Below is a small trained network, with its code and all its weights. Each question gives an input and a target symbol and asks what happens when units are switched off, that is, made to give their printed mean instead of their output.

import numpy as np


def w(rows, s, z=0):
    codes = np.array(rows[::2]) - 128.0
    scale = np.full(codes.shape[1], s)
    scale[-1] = z or s
    return codes * scale


def f(y):
    return y / 2 * (1 + np.tanh(0.7978845608 * (y + 0.044715 * y**3)))


def softmax(a):
    e = np.exp(a - a.max(-1, keepdims=True))
    return e / e.sum(-1, keepdims=True)


def log_softmax(a):
    a = a - a.max(-1, keepdims=True)
    return a - np.log(np.exp(a).sum(-1, keepdims=True))


def net(x, mask):
    ids = ['αβδζλμπστφψω'.index(c) for c in x.split()]
    T = len(ids)
    res = E[ids] + P[:T]
    q, k, v = (res @ M[0].T for M in (Q, K, V))
    z = softmax(np.where(np.tri(T) > 0, q @ k.T / 3**0.5, -1e9)) @ v
    res = res + np.where(mask[0], z, O[0][:, -1]) @ O[0][:, :-1]
    y = f(res @ A[0][:, :-1].T + A[0][:, -1])
    res = res + np.where(mask[1:13], y, B[0][:, -1]) @ B[0][:, :-1]
    return log_softmax(res[-1] @ U[:, :-1].T + U[:, -1])


Q, K, V, O, A, B = {}, {}, {}, {}, {}, {}
E = w([
[159,163,127],'α',
[98,113,178],'β',
[144,196,64],'δ',
[86,156,124],'ζ',
[135,125,43],'λ',
[66,201,132],'μ',
[193,145,83],'π',
[212,59,88],'σ',
[144,88,130],'τ',
[217,107,188],'φ',
[154,10,115],'ψ',
[17,164,90],'ω',
],0.014)
P = w([
[28,71,174],'0',
[178,202,117],'1',
[210,143,25],'2',
[2,68,162],'3',
[163,206,122],'4',
[207,148,46],'5',
],0.0075)
Q[0] = w([
[72,180,125],'head 0',
[29,144,197],'head 0',
[245,2,72],'head 0',
],0.0054)
K[0] = w([
[46,141,82],'head 0',
[116,173,25],'head 0',
[252,2,151],'head 0',
],0.0051)
V[0] = w([
[144,57,82],'head 0',
[254,97,198],'head 0',
[237,156,190],'head 0',
],0.0067)
O[0] = w([
[194,3,41,154],'head 0',
[231,108,232,2],'head 0',
[236,173,206,1],'head 0',
],0.0062,0.0024)
A[0] = w([
[97,122,172,74],'neuron 0',
[56,28,186,106],'neuron 1',
[25,165,106,234],'neuron 2',
[104,145,34,253],'neuron 3',
[254,55,107,149],'neuron 4',
[171,234,109,83],'neuron 5',
[79,108,148,235],'neuron 6',
[23,168,207,163],'neuron 7',
[214,224,106,180],'neuron 8',
[254,52,107,160],'neuron 9',
[183,100,159,29],'neuron 10',
[107,85,101,225],'neuron 11',
],0.0087,0.0046)
B[0] = w([
[100,114,138,122],'neuron 0',
[81,88,170,164],'neuron 1',
[166,178,105,249],'neuron 2',
[200,77,110,255],'neuron 3',
[51,159,85,174],'neuron 4',
[75,53,142,144],'neuron 5',
[159,127,164,183],'neuron 6',
[82,215,163,185],'neuron 7',
[52,56,254,171],'neuron 8',
[47,152,82,177],'neuron 9',
[119,165,76,122],'neuron 10',
[171,97,141,191],'neuron 11',
],0.0072,0.0091)
U = w([
[127,106,177,185],'α',
[242,208,216,253],'β',
[174,40,192,173],'δ',
[129,205,118,71],'ζ',
[249,43,84,157],'λ',
[101,214,97,91],'μ',
[87,11,158,35],'π',
[65,159,89,93],'σ',
[143,108,112,128],'τ',
[2,122,210,66],'φ',
[75,75,70,103],'ψ',
[187,226,44,175],'ω',
],0.0086,0.0049)

Each question gives the input, a string of symbols that net reads in full, and the target symbol t.
The units are the heads (3 rows each of Q, K, V and O) and the neurons (one row each of A and B). Each row of codes is followed by its name. A weight is (code - 128) times the scale printed after its matrix; where a second scale follows, it is the last column's (O, A, B and U).
mask holds one flag per unit, heads first, then neurons. A switched-off unit (its flag False) gives its mean, the last column of its rows in O or B, instead of its output. The means were averaged over made-up inputs and are rounded, as every weight is.
A unit's drop is (log p(t) with every unit on - log p(t) with that unit switched off) / (log p(t) with every unit on - log p(t) with every unit switched off).
The circuit of an input: a set's keep is (log p(t) with only the set's units on - log p(t) with every unit switched off) / (log p(t) with every unit on - log p(t) with every unit switched off). Starting from the 12 units with the biggest drops (on a tie, the unit counted first), units are removed one at a time, each time the one whose removal leaves the highest keep (on an exact tie, the one counted first), for as long as the keep stays at least 0.8.
units of the circuit, in order: the units of the circuit, biggest drop first
most important unit: the unit with the biggest drop
k most important neurons: the k neurons with the biggest drops, biggest first
drop when u is switched off: that unit's drop, to one decimal
input ω β ω, target ω: units of the circuit, in order => (neuron 2; head 0; neuron 8; neuron 3)
input λ λ τ λ λ δ, target λ: units of the circuit, in order => (neuron 3; neuron 7)
input λ ψ π, target ψ: 3 most important neurons => (neuron 9; neuron 4; neuron 8)
input μ δ ψ, target ψ: units of the circuit, in order => (neuron 9; neuron 4; head 0)
input τ ψ λ, target ψ: units of the circuit, in order => (head 0; neuron 9; neuron 4; neuron 2)
input β λ λ λ φ, target φ: 2 most important neurons => (neuron 8; neuron 3)
input β β τ α δ ψ, target ψ: 3 most important neurons => (neuron 9; neuron 4; neuron 2)
input β α ω, target ω: 3 most important neurons => (neuron 2; neuron 8; neuron 1)
input ζ β β σ φ, target φ: most important unit => neuron 8
input δ ψ β δ, target ω: drop when neuron 10 is switched off => 0.0
input σ λ β λ, target λ: drop when head 0 is switched off => 0.1
input λ φ α, target φ: drop when neuron 8 is switched off => 0.5
input π β β λ, target λ: drop when head 0 is switched off => 0.0
